Below is a small trained network, with its code and all its weights. Each question gives an input and a target symbol and asks what happens when units are switched off, that is, made to give their printed mean instead of their output.

import numpy as np


def w(rows, s, z=0):
    codes = np.array(rows[::2]) - 128.0
    scale = np.full(codes.shape[1], s)
    scale[-1] = z or s
    return codes * scale


def norm(h):
    return h / np.sqrt((h * h).mean(-1, keepdims=True) + 1e-5)


def f(y):
    return np.maximum(y, 0)


def softmax(a):
    e = np.exp(a - a.max(-1, keepdims=True))
    return e / e.sum(-1, keepdims=True)


def log_softmax(a):
    a = a - a.max(-1, keepdims=True)
    return a - np.log(np.exp(a).sum(-1, keepdims=True))


def net(x, mask):
    ids = ['ΘΞΠΨΩαβγδεζηλμτφ'.index(c) for c in x.split()]
    T = len(ids)
    res = E[ids] + P[:T]
    u = 0
    for l in range(3):
        q, k, v = (norm(res) @ M[l].T for M in (Q, K, V))
        z = softmax(np.where(np.tri(T) > 0, q @ k.T / 2**0.5, -1e9)) @ v
        res = res + np.where(mask[u], z, O[l][:, -1]) @ O[l][:, :-1]
        u += 1
        y = f(norm(res) @ A[l][:, :-1].T + A[l][:, -1])
        res = res + np.where(mask[u : u + 8], y, B[l][:, -1]) @ B[l][:, :-1]
        u += 8
    return log_softmax(norm(res)[-1] @ U[:, :-1].T + U[:, -1])


Q, K, V, O, A, B = {}, {}, {}, {}, {}, {}
E = w([
[145,178,175],'Θ',
[143,14,117],'Ξ',
[54,14,190],'Π',
[122,164,99],'Ψ',
[113,53,120],'Ω',
[229,56,192],'α',
[173,89,84],'β',
[97,209,190],'γ',
[201,139,51],'δ',
[165,62,89],'ε',
[174,101,82],'ζ',
[99,70,133],'η',
[1,147,133],'λ',
[128,202,187],'μ',
[73,210,211],'τ',
[51,158,200],'φ',
],0.014)
P = w([
[41,128,163],'0',
[116,55,138],'1',
[169,124,185],'2',
[190,45,136],'3',
[73,37,74],'4',
[169,126,188],'5',
[186,54,135],'6',
[77,62,70],'7',
[169,131,182],'8',
[224,140,76],'9',
[112,105,44],'10',
[167,138,176],'11',
[134,2,176],'12',
],0.0096)
Q[0] = w([
[97,77,56],'L0H1',
[1,139,196],'L0H1',
],0.0093)
K[0] = w([
[17,98,166],'L0H1',
[98,65,255],'L0H1',
],0.0069)
V[0] = w([
[187,3,250],'L0H1',
[159,181,62],'L0H1',
],0.0031)
O[0] = w([
[84,254,52,253],'L0H1',
[152,141,206,177],'L0H1',
],0.007,0.00054)
A[0] = w([
[160,160,219,136],'L0N1',
[86,152,254,151],'L0N2',
[113,52,148,209],'L0N3',
[73,74,209,153],'L0N4',
[165,98,130,102],'L0N5',
[179,180,105,2],'L0N6',
[33,124,102,90],'L0N7',
[127,192,51,133],'L0N8',
],0.013,0.002)
B[0] = w([
[3,114,76,213],'L0N1',
[194,86,93,253],'L0N2',
[67,233,133,252],'L0N3',
[169,239,54,241],'L0N4',
[149,137,72,212],'L0N5',
[128,95,93,180],'L0N6',
[101,99,59,201],'L0N7',
[54,109,106,183],'L0N8',
],0.0061,0.0051)
Q[1] = w([
[30,151,254],'L1H1',
[113,148,185],'L1H1',
],0.013)
K[1] = w([
[32,96,245],'L1H1',
[139,78,249],'L1H1',
],0.011)
V[1] = w([
[149,150,2],'L1H1',
[150,126,44],'L1H1',
],0.0074)
O[1] = w([
[143,104,217,254],'L1H1',
[2,215,70,211],'L1H1',
],0.011,0.0098)
A[1] = w([
[163,213,142,112],'L1N1',
[105,141,42,221],'L1N2',
[173,115,54,156],'L1N3',
[117,200,180,122],'L1N4',
[162,185,162,141],'L1N5',
[167,167,90,156],'L1N6',
[123,246,163,182],'L1N7',
[176,142,180,2],'L1N8',
],0.014,0.0023)
B[1] = w([
[33,124,251,175],'L1N1',
[28,67,196,227],'L1N2',
[67,66,87,158],'L1N3',
[249,92,76,199],'L1N4',
[114,49,255,157],'L1N5',
[181,237,245,158],'L1N6',
[142,75,141,246],'L1N7',
[169,111,55,133],'L1N8',
],0.0064,0.011)
Q[2] = w([
[68,79,255],'L2H1',
[20,211,46],'L2H1',
],0.0055)
K[2] = w([
[202,132,158],'L2H1',
[75,255,63],'L2H1',
],0.007)
V[2] = w([
[68,1,183],'L2H1',
[58,46,53],'L2H1',
],0.0084)
O[2] = w([
[61,151,1,253],'L2H1',
[78,25,141,155],'L2H1',
],0.0085,0.011)
A[2] = w([
[34,170,171,213],'L2N1',
[127,225,10,28],'L2N2',
[182,153,209,29],'L2N3',
[141,238,101,3],'L2N4',
[55,145,148,169],'L2N5',
[147,153,143,42],'L2N6',
[136,91,72,179],'L2N7',
[136,161,187,56],'L2N8',
],0.013,0.003)
B[2] = w([
[213,127,203,254],'L2N1',
[251,231,107,155],'L2N2',
[41,138,116,130],'L2N3',
[24,38,167,130],'L2N4',
[210,133,16,230],'L2N5',
[219,26,107,128],'L2N6',
[40,166,87,178],'L2N7',
[52,106,1,133],'L2N8',
],0.0056,0.012)
U = w([
[93,119,122,122],'Θ',
[96,73,228,184],'Ξ',
[171,141,145,146],'Π',
[118,226,155,254],'Ψ',
[123,129,129,58],'Ω',
[109,139,106,141],'α',
[162,117,122,46],'β',
[198,80,94,59],'γ',
[232,217,25,66],'δ',
[109,143,128,74],'ε',
[193,54,116,92],'ζ',
[117,106,107,173],'η',
[247,72,116,226],'λ',
[193,99,91,84],'μ',
[160,110,93,104],'τ',
[178,105,102,74],'φ',
],0.014,0.0043)

Each question gives the input, a string of symbols that net reads in full, and the target symbol t.
The units are the heads (2 rows each of Q, K, V and O) and the neurons (one row each of A and B). Each row of codes is followed by its name. A weight is (code - 128) times the scale printed after its matrix; where a second scale follows, it is the last column's (O, A, B and U).
mask holds one flag per unit, layer by layer, with each layer's heads first. A switched-off unit (its flag False) gives its mean, the last column of its rows in O or B, instead of its output. The means were averaged over made-up inputs and are rounded, as every weight is.
A unit's drop is (log p(t) with every unit on - log p(t) with that unit switched off) / (log p(t) with every unit on - log p(t) with every unit switched off).
unit that matters most: the unit with the biggest drop
k most important neurons: the k neurons with the biggest drops, biggest first
top k neurons in layer l: the k neurons of layer l with the biggest drops, biggest first
input δ τ δ δ, target δ: 4 most important neurons : [L2N2; L0N4; L1N2; L1N6]
input Ψ η α Θ Ψ β δ η τ Ψ δ Ψ Ψ, target Ψ: top 2 neurons in layer 0 : [L0N3; L0N4]
input δ δ δ Ψ, target δ: 3 most important neurons : [L1N2; L0N4; L0N2]
input δ δ δ Ψ δ τ δ η η Ψ δ ε γ, target δ: unit that matters most : L0N1
input φ δ γ Θ τ η, target Ψ: 3 most important neurons : [L0N4; L1N1; L0N3]
input Ψ Ω Ψ δ δ Ω δ δ δ α τ δ Ψ, target Ψ: 2 most important neurons : [L0N4; L0N3]
input δ τ α η τ Θ ε δ δ, target Ξ: top 2 neurons in layer 0 : [L0N2; L0N1]
input δ Ψ φ β, target δ: 3 most important neurons : [L1N2; L2N2; L0N2]
input δ δ λ δ δ α Ω δ Π η α μ δ, target δ: 4 most important neurons : [L0N4; L0N2; L0N1; L1N2]
input δ δ Ψ τ μ τ Ξ μ τ η, target δ: 3 most important neurons : [L1N2; L0N4; L1N4]
input δ μ η Ξ δ Ψ ε η Θ δ δ Θ, target δ: 4 most important neurons : [L0N1; L1N2; L0N2; L0N3]
input δ α μ η δ δ δ ε Θ, target δ: 4 most important neurons : [L0N1; L0N2; L1N2; L0N3]
input Ξ δ Ξ η β δ η φ δ, target Ξ: top 3 neurons in layer 1 : [L1N1; L1N6; L1N2]
input δ δ γ ε, target δ: unit that matters most : L0H1
input δ Ξ δ ζ, target δ: 2 most important neurons : [L0N4; L2N2]
input δ δ ε δ δ δ τ Π λ δ δ μ Ψ, target δ: 3 most important neurons : [L1N4; L2N5; L1N2]
input δ φ ζ μ, target δ: top 3 neurons in layer 1 : [L1N2; L1N3; L1N4]
input δ η δ δ δ η δ ε Ξ δ η ζ α, target δ: 4 most important neurons : [L1N2; L0N1; L1N1; L1N7]
input δ λ δ Ξ, target δ: 4 most important neurons : [L1N2; L0N1; L0N3; L2N2]
input δ δ δ β Π η α Θ δ Π τ τ φ, target δ: unit that matters most : L0N4
input δ Ψ Ψ τ τ γ δ τ Ξ η Ξ δ τ, target δ: top 2 neurons in layer 1 : [L1N4; L1N2]
input δ δ δ α, target δ: 4 most important neurons : [L1N2; L1N1; L1N7; L0N1]
input δ Ω δ η Ψ δ δ δ η η η δ ε, target δ: top 2 neurons in layer 0 : [L0N1; L0N7]
input δ δ ε μ μ Ψ ε α δ Θ η φ ζ, target δ: top 2 neurons in layer 1 : [L1N2; L1N3]
input δ δ Ω δ η δ τ, target δ: top 2 neurons in layer 0 : [L0N1; L0N7]
input ε Ψ α δ Ψ τ δ Θ τ, target λ: top 2 neurons in layer 1 : [L1N4; L1N2]
input ε τ δ Π δ δ Ψ δ τ, target λ: top 2 neurons in layer 0 : [L0N1; L0N7]
